Look-ups in named tables: a row name and a column name give one cell, copied from the table.

kevo =
,bolob,nul,runo,samogu
tuse,5433,6956,4890,8836
robu,1247,-1328,-334,-2536
boduri,1183,-1295,-1454,-4024
kerimog,4260,7236,4944,8848
dar,4353,7152,4474,8932
fasez,4022,7664,4456,9409
fata,-4428,-2847,-1775,-3918
mosora,1140,-1607,-525,-3278
pevulin,-6890,-3472,-1559,-4301
zaro,5449,7071,4880,9358
fuger,4445,7444,4553,9281

boduri, runo -> -1454
tuse, runo -> 4890
boduri, nul -> -1295
robu, runo -> -334
dar, samogu -> 8932
kerimog, bolob -> 4260
robu, bolob -> 1247
dar, nul -> 7152
fuger, samogu -> 9281
boduri, bolob -> 1183
fata, samogu -> -3918
fuger, bolob -> 4445
fasez, runo -> 4456
fata, bolob -> -4428
fuger, nul -> 7444
pevulin, nul -> -3472
pevulin, samogu -> -4301
boduri, samogu -> -4024
zaro, samogu -> 9358
zaro, nul -> 7071

Table gaboro
        ton  les  borav  ruf
tob     0.7  0.6    0.5  0.5
kisupa  0.3  0.3    0.2  0.3
sele    0.3  0.2    0.2  0.2
nere    0.8  0.6    0.5  0.4

sele, ton: 0.3
kisupa, les: 0.3
kisupa, borav: 0.2
nere, borav: 0.5
tob, borav: 0.5
tob, ruf: 0.5
sele, borav: 0.2
sele, ruf: 0.2
nere, ruf: 0.4
sele, les: 0.2
Row with the largest ton: nere

Table nez
|  | vavedi | nozeku | sagot | gelopi | nif | nar | fikiz | sor |
|---|---|---|---|---|---|---|---|---|
| botus | 2.1 | 1.4 | 2.3 | 2.1 | 2.1 | 1.7 | 2.3 | 1.4 |
| bemu | 6.6 | 7.1 | 6.9 | 6.5 | 6.5 | 7.7 | 7.2 | 7.4 |
| lenip | 7.7 | 7.4 | 8.1 | 7.5 | 7.1 | 7.9 | 8.2 | 7.6 |
| zoz | 2.6 | 1.7 | 2.5 | 2.6 | 2.0 | 0.8 | 1.9 | 1.4 |
| guzuvu | 3.1 | 2.1 | 2.9 | 3.1 | 2.2 | 1.1 | 2.2 | 1.8 |
| zub | 3.4 | 2.4 | 3.1 | 3.4 | 2.3 | 0.8 | 2.1 | 2.0 |
| munutu | 8.5 | 9.9 | 7.2 | 8.7 | 6.5 | 6.4 | 5.8 | 9.6 |
| suk | 6.9 | 7.6 | 7.1 | 6.7 | 6.7 | 8.1 | 7.4 | 7.9 |

What is the sagot of munutu in nez?
7.2
What is the gelopi of bemu in nez?
6.5
What is the nar of munutu in nez?
6.4
What is the fikiz of botus in nez?
2.3
What is the sor of guzuvu in nez?
1.8
What is the vavedi of bemu in nez?
6.6
What is the fikiz of bemu in nez?
7.2
What is the nif of suk in nez?
6.7
What is the sagot of zub in nez?
3.1
What is the nozeku of lenip in nez?
7.4
What is the sagot of guzuvu in nez?
2.9
What is the vavedi of zub in nez?
3.4
What is the sagot of suk in nez?
7.1
What is the nif of zoz in nez?
2.0

lem.tsv
	ris	gipib	fuvodo	pobolol	seneti
kos	46.42	68.42	55.48	40.99	46.20
dulaval	36.53	42.61	59.13	34.59	67.12
ruva	54.22	41.01	51.00	57.96	63.62
mazalab	34.05	44.47	61.44	30.59	65.00
binu	53.70	61.63	52.71	51.94	48.17
fubur	47.96	67.41	54.83	43.23	46.43
bofu	20.60	34.43	67.19	15.65	75.79
sipas	56.73	52.55	51.30	58.05	53.39
fonomaz	35.37	35.24	60.31	34.67	71.55
gofol	39.35	36.95	58.47	39.46	69.45
kam	33.00	30.13	61.50	32.82	75.54

ruva, pobolol: 57.96
kam, pobolol: 32.82
dulaval, gipib: 42.61
fubur, pobolol: 43.23
bofu, gipib: 34.43
mazalab, gipib: 44.47
binu, ris: 53.70

vopuned.csv
,zad,domigev
tuzeta,150,239
zuzi,147,207
fal,118,178
vofave,131,52
nof,117,33

zad of vofave is 131
zad of fal is 118
zad of nof is 117
zad of zuzi is 147
domigev of vofave is 52
domigev of tuzeta is 239
domigev of nof is 33
domigev of zuzi is 207
zad of tuzeta is 150
domigev of fal is 178

Table panemip
           gid  befav   bopu
vagegim  -3124  -3764   -670
pason    -1733    -28  -1443
vobek      713   7263  -1906
mek      -2922    161  -1587
lazadis    629  -7361   1415
kigob     -761   2351  -2434
luz        362   -945  -4132

mek, befav -> 161
lazadis, bopu -> 1415
vobek, gid -> 713
mek, bopu -> -1587
pason, gid -> -1733
pason, befav -> -28
vagegim, gid -> -3124
mek, gid -> -2922
luz, befav -> -945
kigob, bopu -> -2434
kigob, befav -> 2351
luz, gid -> 362
kigob, gid -> -761
vagegim, bopu -> -670
lazadis, befav -> -7361
pason, bopu -> -1443
lazadis, gid -> 629
luz, bopu -> -4132
vobek, befav -> 7263
Row with the largest gid: vobek

redagu:
          laziz     tak    zegi  lonapaf  redumo     zol     buv  gusati
zas      50.430  35.346  19.332   16.305  30.089  52.202  65.089  73.700
lel      75.088  65.221  33.098   12.509  37.124  22.231   6.534  64.311
fipopi    9.061  79.568  19.112   51.289  11.209  22.863  17.384   6.152
bovo      8.019   4.531  44.945    5.459  82.154  82.637  84.168  64.661
binusel  63.290  72.543  42.152   47.009  11.915  37.016  83.443  46.762
dez      14.845  68.658  17.050    7.627  56.298  83.849  60.578  71.121
kilu     54.628  86.879  24.323   64.280   7.565  25.541  25.853  37.639
zanu     64.630  54.105  70.369   19.017  71.669  27.825  42.243  63.060
ler      68.834  16.441   8.193   14.974  49.386  10.886  34.478  83.390
sig      32.607   1.485  29.657   82.656  42.281  33.104  24.111  62.348
nen      49.088  80.845  23.529   12.489  72.152  70.952  25.466  58.985

What is the zol of zanu in redagu?
27.825
What is the lonapaf of nen in redagu?
12.489
What is the buv of zas in redagu?
65.089
What is the gusati of ler in redagu?
83.390
What is the zegi of sig in redagu?
29.657
What is the tak of bovo in redagu?
4.531
What is the zol of lel in redagu?
22.231
What is the laziz of nen in redagu?
49.088
What is the zol of ler in redagu?
10.886
What is the laziz of bovo in redagu?
8.019
What is the zegi of nen in redagu?
23.529
What is the redumo of binusel in redagu?
11.915
What is the lonapaf of fipopi in redagu?
51.289

